Moves between elements:
q298 g q751
q298 b q905
q298 v q921
q298 s q890
q298 j q766
q298 d q872
q907 g q243
q907 b q960
q907 v q416
q907 s q694
q907 j q417
q907 d q228
q72 g q157
q72 b q613
q72 v q663
q72 s q807
q72 j q937
q72 d q195
q861 g q101
q861 b q907
q861 v q238
q861 s q705
q861 j q157
q861 d q419
q141 g q799
q141 b q779
q141 v q419
q141 j q383
q141 d q242
q142 g q221
q142 b q695
q142 v q57
q142 s q101
q142 j q419
q142 d q470
q779 g q911
q779 b q483
q779 v q228
q779 j q202
q779 d q173
q369 g q114
q369 b q735
q369 s q905
q369 j q236
q369 d q554
q828 g q656
q828 b q246
q828 v q766
q828 j q61
q828 d q613
q488 g q663
q488 b q875
q488 s q695
q488 j q400
q488 d q797
q335 g q225
q335 b q660
q335 s q834
q335 j q381
q695 g q257
q695 b q29
q695 v q335
q695 s q243
q695 j q228
q695 d q488
q921 g q138
q921 b q797
q921 s q470
q921 j q116
q57 g q21
q57 b q335
q57 s q462
q57 j q897
q735 g q238
q735 b q872
q735 s q640
q735 j q663
q735 d q636
q535 g q613
q535 b q890
q535 v q875
q535 s q61
q535 j q910
q535 d q640
q632 g q960
q632 b q157
q632 v q369
q632 s q269
q632 j q584
q632 d q481
q21 g q797
q21 b q225
q21 s q400
q21 j q57
q910 g q535
q910 b q242
q910 v q661
q910 s q483
q910 j q243
q910 d q257
q894 g q660
q894 b q897
q894 s q114
q894 j q554
q61 g q828
q61 b q799
q61 v q29
q61 j q483
q61 d q535
q554 g q894
q554 b q636
q554 s q369
q554 j q138
q462 g q400
q462 b q834
q462 s q625
q462 j q238
q462 d q57
q661 g q875
q661 b q579
q661 s q389
q661 j q834
q661 d q225
q334 g q579
q334 b q462
q334 s q769
q334 j q114
q334 d q660
q484 g q242
q484 b q101
q484 v q334
q484 s q383
q484 j q960
q484 d q29
q202 g q779
q202 b q131
q202 v q625
q202 j q705
q202 d q101
q967 g q705
q967 b q656
q967 v q640
q967 j q807
q967 d q157
q663 g q735
q663 b q949
q663 s q257
q663 j q488
q663 d q918
q417 g q907
q417 b q632
q417 v q872
q417 s q656
q417 j q613
q417 d q625
q834 g q661
q834 b q334
q834 s q481
q834 j q416
q834 d q335
q114 g q334
q114 b q238
q114 s q195
q114 j q369
q114 d q894
q656 g q694
q656 b q269
q656 v q298
q656 j q828
q656 d q417
q937 g q72
q937 b q535
q937 v q488
q937 s q911
q937 j q173
q937 d q905
q960 g q484
q960 b q861
q960 v q114
q960 s q185
q960 j q632
q960 d q389
q416 g q834
q416 b q114
q416 s q751
q416 j q872
q416 d q381
q400 g q488
q400 b q661
q400 s q228
q400 j q462
q400 d q21
q579 g q470
q579 b q400
q579 s q419
q579 j q334
q579 d q116
q470 g q236
q470 b q488
q470 s q142
q470 j q579
q470 d q921
q890 g q584
q890 b q937
q890 v q470
q890 s q799
q890 j q242
q890 d q298
q361 g q166
q361 b q921
q361 s q875
q361 j q225
q381 g q335
q381 b q894
q381 s q416
q381 j q331
q807 g q967
q807 b q828
q807 v q257
q807 j q911
q807 d q72
q257 g q640
q257 b q766
q257 v q225
q257 s q910
q257 j q695
q257 d q663
q705 g q202
q705 b q694
q705 v q511
q705 j q967
q705 d q861
q625 g q228
q625 b q481
q625 v q331
q625 s q417
q625 j q511
q625 d q462
q584 g q632
q584 b q72
q584 v q236
q584 s q246
q584 j q890
q584 d q751
q166 g q331
q166 b q138
q166 s q949
q166 j q361
q225 g q361
q225 b q116
q225 s q661
q225 j q335
q221 g q905
q221 b q257
q221 v q21
q221 s q173
q221 j q142
q221 d q236
q769 g q419
q769 b q625
q769 v q636
q769 s q157
q769 j q195
q769 d q334
q246 g q269
q246 b q807
q246 v q221
q246 j q799
q246 d q584
q797 g q918
q797 b q361
q797 s q488
q797 j q21
q511 g q625
q511 b q751
q511 v q166
q511 s q613
q511 j q640
q511 d q238
q766 g q298
q766 b q221
q766 v q116
q766 s q242
q766 j q29
q766 d q949
q195 g q769
q195 b q511
q195 v q918
q195 s q72
q195 j q905
q195 d q114
q483 g q61
q483 b q141
q483 v q389
q483 j q131
q483 d q910
q419 g q142
q419 b q228
q419 v q897
q419 s q861
q419 j q769
q419 d q579
q101 g q173
q101 b q243
q101 v q462
q101 s q202
q101 j q861
q101 d q142
q29 g q766
q29 b q142
q29 v q660
q29 s q484
q29 j q389
q29 d q875
q389 g q29
q389 b q419
q389 v q894
q389 s q960
q389 j q481
q389 d q661
q383 g q141
q383 b q202
q383 v q769
q383 j q185
q383 d q484
q185 g q383
q185 b q705
q185 v q195
q185 j q269
q185 d q960
q875 g q949
q875 b q470
q875 s q29
q875 j q661
q875 d q361
q694 g q131
q694 b q185
q694 v q751
q694 j q656
q694 d q907
q228 g q695
q228 b q389
q228 v q381
q228 s q907
q228 j q625
q228 d q400
q751 g q481
q751 b q195
q751 v q138
q751 s q584
q751 j q298
q751 d q416
q636 g q897
q636 b q331
q636 s q735
q636 j q918
q660 g q116
q660 b q57
q660 s q334
q660 j q894
q949 g q872
q949 b q236
q949 s q766
q949 j q875
q949 d q166
q640 g q511
q640 b q298
q640 v q361
q640 s q535
q640 j q257
q640 d q735
q905 g q195
q905 b q640
q905 v q797
q905 s q937
q905 j q221
q905 d q369
q799 g q246
q799 b q911
q799 v q142
q799 j q141
q799 d q890
q269 g q185
q269 b q967
q269 v q905
q269 j q246
q269 d q632
q613 g q417
q613 b q584
q613 v q949
q613 s q828
q613 j q535
q613 d q511
q157 g q861
q157 b q417
q157 v q735
q157 s q967
q157 j q72
q157 d q769
q238 g q462
q238 b q416
q238 s q511
q238 j q735
q238 d q897
q131 g q483
q131 b q383
q131 v q481
q131 j q694
q131 d q243
q236 g q369
q236 b q663
q236 s q221
q236 j q470
q236 d q138
q138 g q554
q138 b q918
q138 s q236
q138 j q921
q872 g q416
q872 b q369
q872 s q298
q872 j q949
q872 d q331
q116 g q921
q116 b q21
q116 s q579
q116 j q660
q173 g q937
q173 b q910
q173 v q400
q173 s q779
q173 j q101
q173 d q221
q331 g q381
q331 b q554
q331 s q872
q331 j q166
q897 g q57
q897 b q381
q897 s q238
q897 j q636
q243 g q910
q243 b q484
q243 v q834
q243 s q131
q243 j q907
q243 d q695
q918 g q636
q918 b q166
q918 s q663
q918 j q797
q911 g q807
q911 b q61
q911 v q695
q911 j q779
q911 d q937
q481 g q389
q481 b q769
q481 v q554
q481 s q632
q481 j q751
q481 d q834
q242 g q890
q242 b q173
q242 v q579
q242 s q141
q242 j q484
q242 d q766

In the rows, zero is written as 26.

The rows follow the links: the fewer symbols apart two elements are, the more alike their rows tend to be.

Some elements and rows for them; each showing differs a little:
q663 -> [ 18,  29,  14,  37,  24,  23,  20,  25,  24,  21,  26,  28,  27,  25,  28,  29,  26,  32,  29,  26,  24,  13,  37,  35,  27,  27,  20,  23,  22,  30,  21,  26,  30,  31,  12,  21,  36,  33,  30,  39,  22,  41,  18,  39,  17,  13,  32,  29,  33,  26,  25,  11,  30,  20,  28,  25,  25,  13,  23,  29,  11]
q243 -> [ 24,  37,  19,  33,  30,  14,  35,  33,  29,  11,  12,  18,  22,  30,  26,  24,  14,  21,  32,  27,  27,  18,  23,  28,  19,  20,  22,  24,  29,  26,  30,  28,  28,  18,  17,  25,  23,  32,  29,  36,  22,  30,  21,  27,  14,  25,  35,  25,  18,   8,  20,  17,  23,  20,  19,  20,  25,  14,  29,  33,  17]
q779 -> [ 19,  20,  33,  29,  20,  23,  42,  43,  24,  35,  24,  24,  26,  24,  30,  21,  15,  28,  14,  25,  29,  40,  17,  20,  21,  20,  14,  34,  31,  19,  35,  25,  23,  28,  19,  35,  13,  38,  20,  25,  31,  35,  24,  25,  38,  29,  21,  21,  17,  18,  30,  26,  23,  34,  22,  19,  25,  17,  33,  28,  29]
q875 -> [ 29,  31,  19,  35,  34,  21,  15,   8,  28,  25,  25,  28,  16,  18,  16,  28,  20,  35,  20,  21,  32,  26,  28,  37,  28,  27,  37,  27,  13,  19,  28,  21,  35,  35,  29,  24,  40,  24,  32,  20,  25,  27,  15,  27,  23,  33,  29,  23,  24,  31,  20,  15,  27,  29,  22,  19,  12,  36,  14,  27,  13]
q166 -> [ 22,  24,  19,  35,  25,  32,  11,  17,  27,  33,  39,  36,  17,  18,  23,  28,  31,  41,  16,  20,  31,  28,  24,  42,  24,  33,  31,  28,  17,  22,  29,  18,  28,  39,  27,  25,  40,  22,  28,  22,  26,  36,  20,  31,  27,  25,  21,  23,  32,  37,  28,  16,  32,  31,  29,  26,  22,  25,  13,  27,  15]
q911 -> [ 25,  17,  36,  21,  20,  28,  40,  44,  29,  41,  30,  27,  33,  28,  31,  22,  22,  26,  20,  28,  26,  37,  16,  18,  23,  22,  14,  35,  33,  23,  33,  25,  20,  27,  21,  37,  13,  31,  18,  26,  33,  34,  29,  28,  36,  26,  19,  22,  20,  19,  33,  32,  24,  35,  27,  25,  30,  16,  33,  25,  38]
q228 -> [ 26,  39,  17,  27,  33,  21,  30,  21,  23,   1,  13,  16,  24,  31,  27,  28,  21,  17,  37,  29,  26,  15,  34,  26,  22,  28,  30,  22,  28,  32,  26,  33,  30,  16,  23,  16,  29,  27,  30,  35,  19,  19,  27,  22,  11,  30,  37,  30,  23,  18,  18,  22,  24,  14,  25,  27,  20,  27,  30,  30,  21]
q535 -> [ 29,  26,  29,  22,  18,  19,  35,  35,  31,  26,  28,  24,  35,  35,  25,  27,  29,  19,  31,  35,  27,  13,  25,  24,  23,  23,  14,  25,  33,  21,  22,  28,  24,  23,  17,  32,  24,  29,  24,  40,  30,  39,  23,  39,  18,  14,  29,  23,  30,  13,  25,  25,  25,  33,  25,  26,  40,   3,  34,  27,  25]
q735 -> [ 24,  26,  20,  26,  21,  26,  20,  25,  23,  27,  36,  29,  32,  30,  27,  31,  35,  26,  35,  31,  22,  10,  34,  31,  28,  31,  22,  22,  27,  30,  17,  29,  26,  34,  16,  20,  36,  24,  23,  41,  26,  44,  23,  43,  15,  12,  26,  31,  38,  27,  26,  21,  31,  25,  33,  32,  35,  11,  25,  25,  21]
q705 -> [ 22,  24,  31,  27,  25,  24,  42,  39,  25,  22,  16,  22,  26,  22,  28,  21,  14,  22,  22,  21,  26,  40,  16,  16,  21,  22,  24,  33,  33,  27,  38,  29,  25,  17,  26,  29,  11,  33,  24,  19,  26,  15,  33,  10,  34,  39,  25,  25,  16,  20,  27,  33,  22,  28,  25,  22,  21,  32,  34,  26,  32]
q298 -> [ 39,  22,  32,  18,  26,  24,  18,  15,  32,  45,  34,  30,  29,  30,  14,  29,  29,  27,  24,  32,  32,  20,  24,  28,  34,  22,  30,  25,  18,  12,  20,  21,  25,  37,  32,  36,  34,  18,  29,  26,  32,  35,  18,  41,  26,  23,  22,  22,  27,  23,  27,  29,  24,  43,  20,  24,  32,  20,  22,  21,  22]
q173 -> [ 21,  17,  29,  30,  25,  21,  33,  44,  21,  36,  21,  22,  30,  26,  29,  23,  10,  29,  17,  24,  21,  34,  25,  20,  31,  19,  15,  35,  22,  22,  23,  24,  23,  33,  14,  29,  14,  38,  26,  30,  30,  37,  18,  35,  37,  28,  23,  22,  14,  15,  30,  22,  22,  35,  22,  14,  22,  18,  31,  26,  27]
q769 -> [ 28,  21,  35,  17,  32,  31,  25,  25,  15,  26,  21,  19,  36,  30,  29,  25,  20,  20,  29,  27,  11,  30,  34,   8,  36,  25,  28,  27,  24,  36,  17,  32,  22,  22,  31,  19,  14,  26,  29,  23,  22,  12,  35,  20,  34,  30,  25,  30,  18,  32,  29,  36,  21,  23,  30,  27,  24,  45,  31,  22,  37]
q632 -> [ 44,  28,  37,  15,  27,  24,  27,  14,  35,  27,  23,  21,  25,  30,  15,  26,  29,  15,  32,  28,  29,  24,  19,  22,  26,  25,  36,  25,  27,  16,  25,  26,  29,  19,  43,  36,  20,  14,  28,  18,  29,  10,  30,  18,  25,  39,  31,  23,  21,  22,  23,  37,  22,  32,  17,  28,  28,  36,  27,  22,  31]

Each walk starts at a row. The symbols on each line, taken left to right, move it on to the next element.
Each answer is a row, close to the row of the element it stands for.
---
[ 30,  15,  37,  14,  23,  32,  32,  36,  22,  39,  28,  22,  41,  33,  32,  21,  24,  20,  27,  30,  18,  32,  27,   9,  33,  22,  19,  30,  28,  29,  20,  31,  18,  25,  26,  31,  12,  26,  20,  26,  32,  23,  35,  29,  36,  26,  22,  27,  22,  26,  31,  41,  23,  33,  27,  27,  33,  28,  36,  21,  42]
g s d j g d j b [ 33,  30,  29,  16,  24,  27,  26,  24,  27,  21,  27,  24,  36,  40,  29,  31,  36,  14,  38,  34,  19,   9,  31,  21,  30,  28,  25,  20,  31,  33,  13,  33,  23,  21,  25,  23,  28,  22,  27,  40,  25,  28,  31,  34,  14,  16,  31,  32,  34,  23,  26,  30,  25,  23,  29,  34,  41,  16,  31,  24,  32]
b b j j j s b g [ 24,  32,  23,  30,  20,  13,  36,  35,  28,  23,  18,  21,  28,  30,  26,  25,  20,  21,  29,  29,  29,  16,  23,  29,  21,  21,  15,  28,  30,  20,  28,  26,  26,  24,  14,  30,  27,  35,  30,  40,  29,  40,  19,  38,  19,  18,  32,  27,  22,   9,  25,  15,  22,  28,  24,  20,  27,   5,  31,  30,  18]
---
[ 29,  25,  25,  21,  21,  22,  27,  29,  28,  25,  29,  27,  36,  34,  28,  29,  32,  21,  34,  32,  24,  10,  30,  26,  31,  25,  19,  24,  24,  27,  16,  27,  24,  29,  16,  24,  30,  26,  27,  44,  28,  41,  23,  48,  17,  12,  29,  28,  33,  20,  27,  20,  25,  27,  27,  30,  36,   5,  30,  24,  21]
b d j s g j g s [ 41,  25,  35,  18,  21,  20,  25,  22,  35,  42,  33,  28,  26,  30,  15,  28,  29,  23,  19,  32,  33,  24,  16,  26,  29,  20,  28,  29,  24,   9,  24,  23,  26,  32,  34,  41,  26,  22,  26,  25,  36,  36,  19,  37,  25,  27,  24,  20,  26,  14,  27,  30,  25,  45,  15,  23,  33,  15,  25,  25,  27]
d d s g j g g b s [ 28,  22,  35,  18,  29,  31,  35,  34,  20,  26,  19,  18,  36,  31,  30,  21,  20,  15,  28,  28,  18,  30,  28,   9,  30,  24,  22,  28,  29,  33,  24,  32,  22,  20,  32,  24,  11,  26,  25,  21,  28,  13,  36,  19,  32,  37,  27,  28,  17,  25,  29,  40,  18,  24,  29,  28,  27,  37,  37,  23,  39]
---
[ 35,  28,  29,  26,  25,  16,  28,  23,  33,  35,  26,  22,  22,  23,  15,  28,  17,  26,  16,  29,  35,  26,  17,  30,  27,  17,  26,  30,  16,   7,  29,  20,  27,  31,  26,  39,  26,  26,  29,  24,  34,  35,  15,  34,  28,  30,  25,  18,  20,  13,  25,  23,  25,  42,  13,  15,  23,  17,  24,  26,  18]
d b s b s g j [ 22,  29,  25,  32,  17,  17,  42,  41,  33,  24,  20,  25,  22,  27,  29,  25,  25,  23,  25,  26,  33,  21,  13,  29,  13,  22,  15,  30,  36,  21,  35,  24,  24,  20,  18,  36,  24,  35,  22,  34,  28,  36,  22,  29,  20,  25,  29,  25,  22,  13,  24,  18,  26,  29,  23,  19,  30,   4,  30,  28,  23]
v b j j s s g [ 25,  20,  37,  20,  24,  29,  41,  41,  26,  28,  22,  22,  31,  31,  32,  23,  26,  18,  24,  24,  25,  35,  20,  13,  22,  23,  23,  30,  39,  29,  33,  29,  21,  16,  30,  32,  14,  29,  20,  19,  28,  13,  37,  14,  33,  35,  25,  25,  21,  23,  30,  36,  24,  24,  26,  27,  29,  33,  35,  23,  42]
---
[ 36,  26,  40,  16,  19,  25,  35,  29,  37,  38,  33,  30,  26,  29,  18,  24,  36,  22,  23,  32,  34,  29,   8,  24,  21,  25,  26,  28,  35,  14,  31,  25,  23,  20,  41,  41,  21,  20,  21,  20,  36,  24,  31,  22,  27,  30,  28,  20,  28,  18,  26,  38,  24,  38,  17,  28,  36,  21,  29,  23,  34]
j j g j j [ 28,  32,  28,  32,  27,  17,  35,  30,  34,  26,  20,  26,  16,  21,  19,  24,  22,  26,  19,  26,  36,  33,  10,  32,  16,  23,  27,  31,  29,  13,  40,  22,  29,  19,  32,  38,  23,  28,  27,  19,  29,  24,  22,  16,  27,  39,  27,  20,  20,  14,  24,  25,  25,  37,  13,  16,  19,  23,  24,  28,  23]
d g s g d b g s b [ 29,  28,  34,  19,  17,  25,  42,  39,  35,  24,  27,  28,  31,  35,  28,  26,  34,  15,  32,  33,  31,  24,  15,  25,  18,  25,  19,  26,  42,  27,  31,  30,  22,  12,  25,  36,  20,  25,  19,  30,  32,  26,  34,  25,  20,  22,  29,  25,  31,  16,  27,  32,  27,  27,  25,  32,  40,  12,  36,  29,  33]
---
[ 37,  25,  25,  27,  26,  17,  18,  17,  29,  36,  28,  25,  22,  22,  15,  27,  21,  32,  17,  25,  34,  24,  24,  33,  31,  18,  30,  29,  12,   8,  22,  18,  29,  39,  27,  30,  33,  23,  33,  30,  29,  37,  13,  40,  27,  27,  22,  19,  25,  19,  24,  20,  27,  40,  14,  17,  21,  21,  19,  24,  16]
d g s g d b g s b [ 30,  34,  24,  18,  30,  24,  25,  19,  26,  12,  19,  22,  29,  34,  28,  31,  30,  12,  40,  35,  23,  11,  33,  20,  27,  28,  28,  19,  33,  35,  19,  38,  27,  15,  28,  21,  30,  21,  28,  34,  20,  14,  32,  23,  12,  23,  37,  34,  29,  21,  25,  30,  25,  14,  30,  34,  31,  26,  34,  24,  27]
b s g d j b j [ 28,  13,  34,  12,  26,  35,  24,  31,  17,  37,  31,  23,  39,  32,  28,  24,  25,  22,  28,  33,  13,  29,  37,  12,  39,  24,  22,  27,  24,  31,  15,  29,  18,  29,  27,  21,  16,  25,  21,  25,  28,  23,  34,  34,  36,  23,  23,  29,  25,  32,  30,  39,  24,  30,  30,  30,  33,  32,  34,  20,  39]
---
[ 17,  33,  13,  36,  31,  22,  20,  21,  19,   9,  17,  25,  20,  24,  27,  28,  21,  31,  30,  25,  26,  17,  36,  36,  24,  29,  27,  24,  23,  31,  27,  26,  31,  25,  16,  14,  36,  30,  30,  35,  18,  30,  22,  31,  15,  21,  33,  29,  28,  26,  20,  10,  28,  16,  29,  22,  20,  22,  23,  32,  12]
j d s s b [ 39,  32,  26,  24,  35,  20,  20,   9,  28,  20,  20,  23,  17,  26,  13,  26,  21,  23,  25,  26,  29,  26,  27,  25,  27,  25,  41,  25,  19,  19,  27,  23,  33,  24,  39,  27,  28,  22,  36,  19,  22,  12,  23,  17,  23,  39,  32,  23,  19,  23,  17,  27,  22,  29,  15,  23,  15,  44,  21,  26,  20]
d b s s s d g g v [ 20,  36,  15,  32,  33,  24,  21,  19,  21,   5,  16,  23,  23,  26,  31,  29,  24,  22,  37,  25,  24,  14,  36,  31,  25,  31,  33,  21,  26,  37,  24,  31,  32,  23,  23,  15,  31,  28,  31,  32,  19,  18,  27,  21,  16,  23,  33,  34,  30,  28,  23,  19,  26,  11,  31,  28,  22,  31,  25,  32,  20]
---
[ 25,  22,  31,  25,  30,  24,  34,  33,  18,  19,  15,  17,  27,  24,  29,  24,  10,  21,  25,  26,  18,  35,  26,  11,  30,  23,  27,  28,  27,  32,  30,  29,  24,  19,  27,  23,  10,  34,  28,  20,  25,  12,  31,  14,  36,  37,  27,  25,  14,  20,  24,  31,  20,  22,  24,  20,  16,  40,  35,  26,  33]
g g b g d v s s [ 34,  31,  24,  32,  31,  15,  22,  13,  30,  24,  19,  19,  18,  21,  14,  27,  14,  30,  20,  25,  31,  26,  25,  30,  32,  22,  35,  27,  14,  11,  26,  21,  34,  33,  30,  26,  32,  25,  38,  22,  24,  24,  12,  30,  24,  37,  27,  21,  18,  20,  20,  19,  26,  35,  16,  14,  14,  32,  19,  25,  14]
j b s j g b [ 26,  37,  22,  29,  30,  17,  39,  29,  27,   7,  10,  17,  23,  31,  26,  26,  22,  16,  35,  29,  28,  17,  25,  23,  17,  24,  26,  24,  34,  32,  28,  32,  30,  10,  25,  23,  20,  30,  30,  31,  21,  17,  27,  18,  15,  31,  38,  30,  24,  13,  19,  23,  23,  17,  22,  27,  25,  22,  36,  31,  23]
---
[ 22,  37,  15,  36,  30,  14,  29,  25,  23,   7,  13,  18,  25,  27,  28,  30,  15,  23,  35,  24,  26,  14,  31,  31,  26,  26,  26,  24,  23,  28,  25,  29,  31,  23,  16,  20,  30,  33,  32,  37,  19,  29,  17,  31,  15,  24,  34,  29,  21,  14,  21,  13,  25,  18,  24,  21,  18,  17,  31,  30,  13]
d b b s v s b g [ 32,  32,  22,  30,  36,  25,  14,   7,  29,  20,  23,  25,  16,  19,  20,  28,  24,  30,  24,  23,  31,  25,  31,  30,  28,  28,  42,  22,  16,  24,  25,  23,  32,  29,  38,  20,  34,  21,  33,  17,  23,  11,  23,  18,  25,  35,  27,  25,  25,  32,  19,  25,  25,  24,  23,  23,  16,  44,  18,  25,  19]
g g d b b g [ 17,  25,  19,  31,  22,  31,  17,  28,  26,  26,  38,  37,  26,  26,  32,  27,  40,  33,  30,  25,  27,  17,  31,  38,  23,  34,  23,  20,  29,  34,  22,  24,  24,  30,  20,  22,  37,  27,  23,  34,  23,  37,  25,  36,  19,   7,  24,  30,  40,  38,  29,  18,  31,  21,  33,  35,  34,  17,  22,  28,  20]
